Here is a tiny trained network, its code and every weight. The questions are about switching its units off for an input and a class, where a switched-off unit gives its printed mean instead of its output.

import numpy as np


def w(rows, s, z=0):
    codes = np.array(rows[::2]) - 128.0
    scale = np.full(codes.shape[1], s)
    scale[-1] = z or s
    return codes * scale


def norm(h):
    return h / np.sqrt((h * h).mean(-1, keepdims=True) + 1e-5)


def f(y):
    return y / 2 * (1 + np.tanh(0.7978845608 * (y + 0.044715 * y**3)))


def log_softmax(a):
    a = a - a.max(-1, keepdims=True)
    return a - np.log(np.exp(a).sum(-1, keepdims=True))


def net(x, mask):
    res = np.array(x, float).reshape(1, 6) / 4 @ E
    u = 0
    for l in range(2):
        y = f(norm(res) @ A[l][:, :-1].T + A[l][:, -1])
        res = res + np.where(mask[u : u + 14], y, B[l][:, -1]) @ B[l][:, :-1]
        u += 14
    return log_softmax(norm(res)[-1] @ U[:, :-1].T + U[:, -1])


A, B = {}, {}
E = w([
[154,163,5,168,41,135,78,139],'x0',
[232,91,167,102,122,182,72,232],'x1',
[221,128,107,103,97,1,98,118],'x2',
[109,81,67,132,253,218,22,189],'x3',
[184,127,50,139,110,55,58,77],'x4',
[212,186,153,139,72,174,194,41],'x5',
],0.0036)
A[0] = w([
[104,109,95,124,164,113,85,163,86],'0.n0',
[65,117,133,112,128,89,197,90,39],'0.n1',
[57,157,159,139,137,100,201,73,53],'0.n2',
[124,107,254,78,182,192,150,158,112],'0.n3',
[51,130,162,118,118,103,187,63,63],'0.n4',
[86,131,117,149,145,235,162,131,2],'0.n5',
[154,80,224,104,158,125,198,158,13],'0.n6',
[91,110,135,114,130,112,91,167,19],'0.n7',
[134,122,107,98,173,94,84,91,148],'0.n8',
[198,156,123,164,109,104,180,128,76],'0.n9',
[114,130,123,105,166,182,98,175,56],'0.n10',
[75,134,120,161,151,211,154,138,1],'0.n11',
[101,153,135,135,139,223,118,138,21],'0.n12',
[83,55,114,160,148,106,102,213,47],'0.n13',
],0.0073,0.0042)
B[0] = w([
[118,134,133,108,197,129,58,97,160],'0.n0',
[46,196,148,150,134,105,168,90,169],'0.n1',
[47,191,148,126,148,52,199,48,204],'0.n2',
[168,13,215,222,133,101,126,205,253],'0.n3',
[85,197,169,176,159,102,187,68,202],'0.n4',
[168,139,1,195,158,194,163,84,159],'0.n5',
[203,101,178,219,91,3,134,244,176],'0.n6',
[129,179,121,80,143,151,81,158,120],'0.n7',
[183,121,138,165,188,126,128,69,175],'0.n8',
[170,135,134,151,51,143,95,163,153],'0.n9',
[67,107,150,139,88,171,102,83,159],'0.n10',
[175,103,31,155,96,185,147,105,150],'0.n11',
[131,91,9,138,179,198,189,129,147],'0.n12',
[60,205,148,36,113,138,31,195,171],'0.n13',
],0.0065,0.0049)
A[1] = w([
[100,85,64,138,143,248,205,124,25],'1.n0',
[185,148,101,93,45,122,176,124,70],'1.n1',
[94,180,75,13,151,157,99,112,76],'1.n2',
[146,145,146,68,180,156,145,87,34],'1.n3',
[88,98,133,157,176,215,109,171,119],'1.n4',
[64,107,138,94,144,141,43,187,42],'1.n5',
[84,213,104,1,103,129,81,154,62],'1.n6',
[43,171,169,144,131,82,195,53,2],'1.n7',
[74,101,129,101,134,113,63,188,27],'1.n8',
[164,68,71,115,119,150,79,168,109],'1.n9',
[42,185,145,139,132,71,212,78,6],'1.n10',
[172,154,131,38,30,123,130,113,62],'1.n11',
[90,86,206,135,171,163,117,168,40],'1.n12',
[74,113,140,106,133,134,64,167,36],'1.n13',
],0.008,0.0037)
B[1] = w([
[94,123,18,255,211,215,164,78,174],'1.n0',
[85,165,136,113,67,161,94,121,154],'1.n1',
[166,180,71,180,153,58,164,170,150],'1.n2',
[123,109,128,135,124,116,75,104,112],'1.n3',
[82,106,96,114,105,198,150,105,193],'1.n4',
[94,146,151,34,108,128,136,153,185],'1.n5',
[134,238,23,132,125,38,97,179,152],'1.n6',
[53,204,216,80,157,59,219,35,254],'1.n7',
[106,164,162,51,151,130,163,162,162],'1.n8',
[80,141,152,120,158,109,181,80,193],'1.n9',
[36,209,238,124,167,83,232,39,255],'1.n10',
[110,191,94,165,54,199,84,104,148],'1.n11',
[149,119,160,92,53,140,147,91,166],'1.n12',
[93,128,137,69,112,127,119,150,152],'1.n13',
],0.0089,0.0057)
U = w([
[74,227,49,32,208,41,56,210,129],'0',
[240,33,228,218,80,43,196,242,129],'1',
[86,69,15,225,216,242,178,93,228],'2',
[33,50,223,14,151,206,113,192,3],'3',
[41,223,219,178,164,49,242,29,166],'4',
[225,75,66,171,228,53,34,32,34],'5',
[173,211,78,188,4,142,49,87,118],'6',
],0.013,0.0038)

Each question gives the input, the list of numbers given to net, and the class t.
The units are the neurons (one row each of A and B). Each row of codes is followed by its name. A weight is (code - 128) times the scale printed after its matrix; where a second scale follows, it is the last column's (A, B and U).
mask holds one flag per neuron, layer by layer. A switched-off neuron (its flag False) gives its mean, the last column of its row in B, instead of its output. The means were averaged over made-up inputs and are rounded, as every weight is.
A unit's drop is (log p(t) with every unit on - log p(t) with that unit switched off) / (log p(t) with every unit on - log p(t) with every unit switched off).
The circuit of an input: a set's keep is (log p(t) with only the set's units on - log p(t) with every unit switched off) / (log p(t) with every unit on - log p(t) with every unit switched off). Starting from the 12 units with the biggest drops (on a tie, the unit counted first), units are removed one at a time, each time the one whose removal leaves the highest keep (on an exact tie, the one counted first), for as long as the keep stays at least 0.8.
circuit, biggest first: the units of the circuit, biggest drop first
most important unit: the unit with the biggest drop
top k neurons: the k neurons with the biggest drops, biggest first
top k neurons in layer l: the k neurons of layer l with the biggest drops, biggest first
drop of u: that unit's drop, to one decimal
input [-6,0,-5,8,-8,-8], class 3: most important unit => 0.n13
input [2,7,-2,8,2,-5], class 0: top 3 neurons => 0.n13, 1.n6, 0.n3
input [2,2,3,2,-6,-7], class 0: circuit, biggest first => 0.n13, 1.n6
input [1,-5,-6,3,6,6], class 2: top 2 neurons => 1.n0, 0.n5
input [-2,5,-6,-1,-7,2], class 2: top 2 neurons in layer 0 => 0.n5, 0.n12
input [-4,-5,5,4,-7,-5], class 3: top 2 neurons in layer 0 => 0.n3, 0.n13
input [-3,3,-5,-4,-4,-7], class 1: top 2 neurons => 0.n3, 0.n6
input [3,-7,-8,2,3,3], class 2: top 3 neurons in layer 0 => 0.n5, 0.n11, 0.n12
input [-1,1,2,7,4,3], class 5: top 2 neurons in layer 0 => 0.n8, 0.n3
input [4,8,2,6,4,5], class 5: top 2 neurons => 1.n10, 0.n13
input [-4,8,-4,2,-6,-2], class 1: top 2 neurons in layer 0 => 0.n3, 0.n6
input [-2,6,5,1,0,-7], class 0: top 2 neurons => 0.n13, 1.n6
input [-3,2,5,2,6,-3], class 5: drop of 1.n7 => 0.1
input [-5,3,1,0,-3,-6], class 3: most important unit => 0.n13
input [5,0,1,4,-5,-3], class 0: drop of 0.n13 => 0.6
input [8,1,4,3,1,-2], class 0: drop of 0.n10 => 0.0
